Below is a small trained network, with its code and all its weights. Each question gives an input and a class and asks what happens when units are switched off, that is, made to give their printed mean instead of their output.

import numpy as np


def w(rows, s, z=0):
    codes = np.array(rows[::2]) - 128.0
    scale = np.full(codes.shape[1], s)
    scale[-1] = z or s
    return codes * scale


def norm(h):
    return h / np.sqrt((h * h).mean(-1, keepdims=True) + 1e-5)


def f(y):
    return y / 2 * (1 + np.tanh(0.7978845608 * (y + 0.044715 * y**3)))


def log_softmax(a):
    a = a - a.max(-1, keepdims=True)
    return a - np.log(np.exp(a).sum(-1, keepdims=True))


def net(x, mask):
    res = np.array(x, float).reshape(1, 3) / 4 @ E
    u = 0
    for l in range(4):
        y = f(norm(res) @ A[l][:, :-1].T + A[l][:, -1])
        res = res + np.where(mask[u : u + 3], y, B[l][:, -1]) @ B[l][:, :-1]
        u += 3
    return log_softmax(norm(res)[-1] @ U[:, :-1].T + U[:, -1])


A, B = {}, {}
E = w([
[7,55,158,93],'x0',
[175,93,11,39],'x1',
[31,240,1,149],'x2',
],0.0053)
A[0] = w([
[57,139,2,170,85],'0.n1',
[98,127,110,87,11],'0.n2',
[34,58,152,124,3],'0.n3',
],0.0083,0.0022)
B[0] = w([
[62,241,128,89,254],'0.n1',
[39,107,105,196,118],'0.n2',
[83,5,254,125,193],'0.n3',
],0.0074,0.0036)
A[1] = w([
[63,254,124,116,67],'1.n1',
[189,169,77,69,151],'1.n2',
[85,163,66,11,255],'1.n3',
],0.0062,0.0015)
B[1] = w([
[127,245,107,72,251],'1.n1',
[108,25,155,201,198],'1.n2',
[217,91,177,138,249],'1.n3',
],0.011,0.0028)
A[2] = w([
[228,72,134,30,253],'2.n1',
[82,194,110,1,214],'2.n2',
[3,73,212,110,25],'2.n3',
],0.0091,0.003)
B[2] = w([
[177,134,75,240,255],'2.n1',
[138,180,1,164,241],'2.n2',
[37,56,136,65,216],'2.n3',
],0.0082,0.0056)
A[3] = w([
[70,63,191,11,60],'3.n1',
[194,116,128,145,106],'3.n2',
[221,134,172,117,250],'3.n3',
],0.012,0.0011)
B[3] = w([
[1,133,186,42,255],'3.n1',
[122,56,241,140,207],'3.n2',
[219,34,113,213,219],'3.n3',
],0.0091,0.0048)
U = w([
[131,248,47,109,137],'0',
[39,83,163,31,2],'1',
[190,47,132,184,238],'2',
],0.014,0.00069)

Each question gives the input, the list of numbers given to net, and the class t.
The units are the neurons (one row each of A and B). Each row of codes is followed by its name. A weight is (code - 128) times the scale printed after its matrix; where a second scale follows, it is the last column's (A, B and U).
mask holds one flag per neuron, layer by layer. A switched-off neuron (its flag False) gives its mean, the last column of its row in B, instead of its output. The means were averaged over made-up inputs and are rounded, as every weight is.
A unit's drop is (log p(t) with every unit on - log p(t) with that unit switched off) / (log p(t) with every unit on - log p(t) with every unit switched off).
The circuit of an input: a set's keep is (log p(t) with only the set's units on - log p(t) with every unit switched off) / (log p(t) with every unit on - log p(t) with every unit switched off). Starting from all 12 units, units are removed one at a time, each time the one whose removal leaves the highest keep (on an exact tie, the one counted first), for as long as the keep stays at least 0.8.
units of the circuit, in order: the units of the circuit, biggest drop first
top k neurons: the k neurons with the biggest drops, biggest first
k most important neurons of layer l: the k neurons of layer l with the biggest drops, biggest first
drop when u is switched off: that unit's drop, to one decimal
input [-3,4,2], class 2: units of the circuit, in order	(1.n2)
input [1,-5,-5], class 1: units of the circuit, in order	(1.n3, 2.n3)
input [8,-3,8], class 0: units of the circuit, in order	(2.n2, 1.n1)
input [-1,-7,-3], class 1: 2 most important neurons of layer 2	(2.n1, 2.n2)
input [-8,8,5], class 2: top 2 neurons	(1.n3, 1.n2)
input [7,-2,7], class 0: top 3 neurons	(2.n2, 0.n1, 1.n1)
input [8,-1,7], class 0: top 2 neurons	(0.n1, 2.n2)
input [-4,-5,1], class 0: top 2 neurons	(1.n3, 0.n3)
input [7,5,4], class 0: top 2 neurons	(2.n2, 0.n1)
input [-7,2,3], class 2: 2 most important neurons of layer 2	(2.n2, 2.n3)
input [-4,2,2], class 2: 2 most important neurons of layer 1	(1.n3, 1.n2)
input [2,-6,-6], class 1: drop when 2.n3 is switched off	0.1
input [6,4,4], class 0: drop when 0.n1 is switched off	0.2
input [2,-8,-8], class 1: top neuron	(1.n3)
